Below is a small trained network, with its code and all its weights. Each question gives an input and a class and asks what happens when units are switched off, that is, made to give their printed mean instead of their output.

import numpy as np


def w(rows, s, z=0):
    codes = np.array(rows[::2]) - 128.0
    scale = np.full(codes.shape[1], s)
    scale[-1] = z or s
    return codes * scale


def norm(h):
    return h / np.sqrt((h * h).mean(-1, keepdims=True) + 1e-5)


def f(y):
    return y / 2 * (1 + np.tanh(0.7978845608 * (y + 0.044715 * y**3)))


def log_softmax(a):
    a = a - a.max(-1, keepdims=True)
    return a - np.log(np.exp(a).sum(-1, keepdims=True))


def net(x, mask):
    res = np.array(x, float).reshape(1, 4) / 4 @ E
    u = 0
    for l in range(2):
        y = f(norm(res) @ A[l][:, :-1].T + A[l][:, -1])
        res = res + np.where(mask[u : u + 7], y, B[l][:, -1]) @ B[l][:, :-1]
        u += 7
    return log_softmax(norm(res)[-1] @ U[:, :-1].T + U[:, -1])


A, B = {}, {}
E = w([
[167,161,137,82,82,84,189,45,61,142,55],'x0',
[146,160,190,157,157,100,88,103,130,103,171],'x1',
[107,177,118,246,76,177,182,85,163,142,178],'x2',
[178,110,209,109,2,142,119,220,130,155,134],'x3',
],0.0078)
A[0] = w([
[75,115,132,173,230,141,110,82,126,89,20,45],'0.n0',
[64,80,8,115,100,108,193,211,118,115,66,146],'0.n1',
[211,245,178,153,168,91,53,135,131,2,136,80],'0.n2',
[156,145,199,135,81,83,171,202,162,125,121,147],'0.n3',
[133,109,130,83,138,100,68,180,84,126,96,4],'0.n4',
[159,100,174,78,106,58,245,101,64,145,127,71],'0.n5',
[12,70,152,112,180,146,118,227,198,174,201,128],'0.n6',
],0.0066,0.0031)
B[0] = w([
[75,173,104,116,4,85,132,143,158,79,162,203],'0.n0',
[139,117,179,134,138,142,175,91,71,110,168,207],'0.n1',
[133,88,147,92,91,183,199,98,68,112,107,178],'0.n2',
[85,165,63,113,159,106,149,115,105,136,186,200],'0.n3',
[98,78,97,163,95,110,115,125,183,168,128,165],'0.n4',
[144,157,146,158,153,156,71,154,120,89,109,201],'0.n5',
[165,157,141,121,138,162,89,119,116,100,79,255],'0.n6',
],0.016,0.0062)
A[1] = w([
[156,198,133,155,239,182,100,81,105,193,200,200],'1.n0',
[163,189,118,177,113,147,151,52,169,216,125,138],'1.n1',
[106,50,255,177,22,121,179,100,122,72,115,228],'1.n2',
[122,26,105,98,92,47,55,72,108,110,80,102],'1.n3',
[147,191,157,180,84,53,151,93,76,170,30,2],'1.n4',
[225,190,168,41,76,126,115,208,114,223,199,45],'1.n5',
[169,81,126,98,140,42,128,129,128,80,98,68],'1.n6',
],0.0075,0.0035)
B[1] = w([
[133,78,109,125,150,60,116,104,102,133,70,218],'1.n0',
[92,77,166,92,150,116,149,249,206,194,98,170],'1.n1',
[140,93,115,106,142,145,111,155,106,177,183,254],'1.n2',
[100,120,97,197,147,127,192,155,182,228,138,195],'1.n3',
[160,132,136,164,153,159,27,110,150,45,81,163],'1.n4',
[78,171,139,134,85,130,191,70,185,46,165,190],'1.n5',
[142,116,229,191,160,140,141,156,182,68,120,146],'1.n6',
],0.013,0.006)
U = w([
[65,249,62,117,75,67,182,100,143,67,151,150],'0',
[175,179,158,170,134,173,61,143,108,56,41,182],'1',
[99,49,158,166,133,100,177,204,199,197,94,120],'2',
[150,64,184,104,124,170,227,87,34,114,147,132],'3',
[138,135,63,106,118,92,98,135,48,166,114,250],'4',
[179,169,127,86,110,70,132,78,142,190,93,2],'5',
[200,193,126,73,140,67,158,113,147,174,102,8],'6',
],0.014,0.0055)

Each question gives the input, the list of numbers given to net, and the class t.
The units are the neurons (one row each of A and B). Each row of codes is followed by its name. A weight is (code - 128) times the scale printed after its matrix; where a second scale follows, it is the last column's (A, B and U).
mask holds one flag per neuron, layer by layer. A switched-off neuron (its flag False) gives its mean, the last column of its row in B, instead of its output. The means were averaged over made-up inputs and are rounded, as every weight is.
A unit's drop is (log p(t) with every unit on - log p(t) with that unit switched off) / (log p(t) with every unit on - log p(t) with every unit switched off).
The circuit of an input: a set's keep is (log p(t) with only the set's units on - log p(t) with every unit switched off) / (log p(t) with every unit on - log p(t) with every unit switched off). Starting from the 12 units with the biggest drops (on a tie, the unit counted first), units are removed one at a time, each time the one whose removal leaves the highest keep (on an exact tie, the one counted first), for as long as the keep stays at least 0.8.
circuit, biggest first: the units of the circuit, biggest drop first
most important unit: the unit with the biggest drop
k most important neurons: the k neurons with the biggest drops, biggest first
k most important neurons of layer l: the k neurons of layer l with the biggest drops, biggest first
input [2,4,4,6], class 0: circuit, biggest first -> 0.n3
input [-3,4,3,2], class 3: 2 most important neurons -> 0.n2, 0.n5
input [4,4,3,2], class 1: 2 most important neurons of layer 1 -> 1.n4, 1.n3
input [-5,1,-5,6], class 0: 3 most important neurons -> 1.n5, 0.n3, 0.n5
input [7,-1,0,8], class 0: 2 most important neurons -> 1.n5, 0.n3
input [-8,6,7,-5], class 1: 3 most important neurons -> 0.n6, 1.n3, 0.n4
input [3,2,-2,4], class 0: 2 most important neurons of layer 0 -> 0.n3, 0.n6
input [5,-2,4,-1], class 1: 2 most important neurons -> 1.n4, 0.n5
input [3,1,-6,-5], class 2: circuit, biggest first -> 1.n3, 0.n3
input [-1,-7,1,-6], class 3: 2 most important neurons of layer 1 -> 1.n2, 1.n5
input [-8,-5,7,4], class 1: 2 most important neurons of layer 0 -> 0.n6, 0.n4
input [7,5,3,5], class 1: 2 most important neurons -> 0.n5, 1.n4
input [4,-8,7,-3], class 3: 2 most important neurons -> 0.n1, 1.n3
input [-4,7,8,-4], class 2: circuit, biggest first -> 1.n1
input [8,-3,-7,8], class 0: 2 most important neurons of layer 1 -> 1.n5, 1.n3
input [4,2,0,5], class 0: 2 most important neurons of layer 0 -> 0.n3, 0.n6
input [-3,7,-3,7], class 0: 3 most important neurons -> 0.n3, 1.n5, 0.n1
input [-5,-2,7,-1], class 2: 3 most important neurons -> 1.n1, 0.n5, 1.n4
input [4,-1,-8,0], class 2: 2 most important neurons -> 1.n3, 0.n4
input [1,7,6,-5], class 3: 2 most important neurons -> 0.n2, 1.n3
input [8,-6,-8,-6], class 1: most important unit -> 0.n5
input [7,8,-6,-8], class 0: 4 most important neurons -> 0.n0, 0.n6, 0.n1, 1.n3
input [8,-5,-5,6], class 1: 2 most important neurons -> 0.n5, 1.n4
input [-5,-6,-3,0], class 3: 2 most important neurons of layer 0 -> 0.n1, 0.n5
input [-5,-2,-5,-1], class 1: 2 most important neurons of layer 1 -> 1.n1, 1.n2
